Here is a tiny trained network, its code and every weight. The questions are about switching its units off for an input and a class, where a switched-off unit gives its printed mean instead of its output.

import numpy as np


def w(rows, s, z=0):
    codes = np.array(rows[::2]) - 128.0
    scale = np.full(codes.shape[1], s)
    scale[-1] = z or s
    return codes * scale


def f(y):
    return y / 2 * (1 + np.tanh(0.7978845608 * (y + 0.044715 * y**3)))


def log_softmax(a):
    a = a - a.max(-1, keepdims=True)
    return a - np.log(np.exp(a).sum(-1, keepdims=True))


def net(x, mask):
    res = np.array(x, float).reshape(1, 5) / 4 @ E
    y = f(res @ A[0][:, :-1].T + A[0][:, -1])
    res = res + np.where(mask, y, B[0][:, -1]) @ B[0][:, :-1]
    return log_softmax(res[-1] @ U[:, :-1].T + U[:, -1])


A, B = {}, {}
E = w([
[102,254,117,80,198,150,216,160],'x0',
[13,131,185,147,121,141,153,56],'x1',
[114,89,137,171,78,210,103,194],'x2',
[126,141,176,78,211,164,90,162],'x3',
[86,154,206,90,87,178,159,120],'x4',
],0.0081)
A[0] = w([
[167,77,191,90,50,233,77,204,165],'neuron 1',
[164,34,28,231,124,45,78,85,214],'neuron 2',
[135,61,185,97,121,205,60,182,178],'neuron 3',
[60,135,197,153,49,100,182,35,130],'neuron 4',
[103,99,170,176,88,165,128,116,107],'neuron 5',
[91,135,183,98,157,77,115,17,211],'neuron 6',
[140,55,188,121,182,189,16,182,210],'neuron 7',
[138,253,122,54,175,157,186,165,253],'neuron 8',
[146,28,21,233,87,79,105,149,173],'neuron 9',
[230,173,66,52,201,70,149,174,169],'neuron 10',
[213,46,69,245,22,107,100,155,173],'neuron 11',
[130,124,149,131,144,140,100,150,98],'neuron 12',
[36,197,187,66,162,222,212,154,148],'neuron 13',
],0.0062,0.0041)
B[0] = w([
[105,107,210,155,150,168,99,168,196],'neuron 1',
[145,204,103,171,125,130,159,168,252],'neuron 2',
[169,94,174,149,153,137,80,166,187],'neuron 3',
[151,100,90,80,87,71,137,50,187],'neuron 4',
[174,98,129,91,99,139,80,114,149],'neuron 5',
[122,133,141,184,146,74,153,90,195],'neuron 6',
[213,109,132,138,173,117,67,178,209],'neuron 7',
[181,200,98,184,91,131,133,165,254],'neuron 8',
[143,176,102,173,146,134,128,182,237],'neuron 9',
[255,145,22,49,78,33,50,66,225],'neuron 10',
[156,208,125,191,111,185,134,228,254],'neuron 11',
[126,115,127,115,155,136,115,144,127],'neuron 12',
[77,161,196,210,120,183,180,168,227],'neuron 13',
],0.0083,0.0086)
U = w([
[93,87,78,33,136,153,145,139,38],'0',
[206,155,46,96,100,44,107,100,215],'1',
[118,195,142,209,137,200,163,211,149],'2',
[79,100,136,104,148,47,174,2,124],'3',
[89,94,155,108,62,184,165,86,88],'4',
[142,43,165,109,161,148,68,146,111],'5',
[80,89,87,13,147,153,144,140,2],'6',
],0.0086,0.0047)

Each question gives the input, the list of numbers given to net, and the class t.
The units are the neurons (one row each of A and B). Each row of codes is followed by its name. A weight is (code - 128) times the scale printed after its matrix; where a second scale follows, it is the last column's (A, B and U).
mask holds one flag per neuron, in row order. A switched-off neuron (its flag False) gives its mean, the last column of its row in B, instead of its output. The means were averaged over made-up inputs and are rounded, as every weight is.
A unit's drop is (log p(t) with every unit on - log p(t) with that unit switched off) / (log p(t) with every unit on - log p(t) with every unit switched off).
The circuit of an input: a set's keep is (log p(t) with only the set's units on - log p(t) with every unit switched off) / (log p(t) with every unit on - log p(t) with every unit switched off). Starting from the 12 units with the biggest drops (on a tie, the unit counted first), units are removed one at a time, each time the one whose removal leaves the highest keep (on an exact tie, the one counted first), for as long as the keep stays at least 0.8.
circuit, biggest first: the units of the circuit, biggest drop first
unit that matters most: the unit with the biggest drop
k most important neurons: the k neurons with the biggest drops, biggest first
drop when u is switched off: that unit's drop, to one decimal
input [-4,1,-5,7,8], class 5: unit that matters most => neuron 11
input [8,6,-4,-6,-8], class 1: 2 most important neurons => (neuron 8; neuron 10)
input [1,4,-7,3,6], class 3: 2 most important neurons => (neuron 11; neuron 4)
input [-4,5,-3,4,-4], class 3: circuit, biggest first => (neuron 11; neuron 8; neuron 6)
input [-4,4,1,-2,2], class 4: 3 most important neurons => (neuron 10; neuron 8; neuron 4)
input [-7,-1,-3,4,-8], class 2: 2 most important neurons => (neuron 11; neuron 2)
input [6,1,1,-8,-3], class 1: circuit, biggest first => (neuron 11; neuron 13)
input [-8,-8,-7,-4,-1], class 2: 3 most important neurons => (neuron 11; neuron 2; neuron 9)
input [-5,7,7,-8,6], class 4: 3 most important neurons => (neuron 4; neuron 5; neuron 8)
input [3,-6,-2,-1,7], class 1: 2 most important neurons => (neuron 10; neuron 11)
input [-8,6,-4,4,8], class 3: 2 most important neurons => (neuron 4; neuron 6)
input [5,4,-1,0,-6], class 1: 2 most important neurons => (neuron 11; neuron 1)
input [-1,-2,-3,5,3], class 1: 3 most important neurons => (neuron 11; neuron 13; neuron 1)
input [4,-2,4,0,-7], class 1: unit that matters most => neuron 10
input [-2,-5,3,7,-7], class 1: 2 most important neurons => (neuron 10; neuron 13)
input [6,-6,7,8,-4], class 1: 2 most important neurons => (neuron 10; neuron 11)
input [-8,6,4,4,0], class 5: drop when neuron 13 is switched off => 0.2
input [-2,-4,0,6,-1], class 5: drop when neuron 8 is switched off => 0.2
input [-6,-1,3,7,-1], class 5: drop when neuron 3 is switched off => 0.2
input [6,1,-4,-1,-2], class 1: circuit, biggest first => (neuron 10)
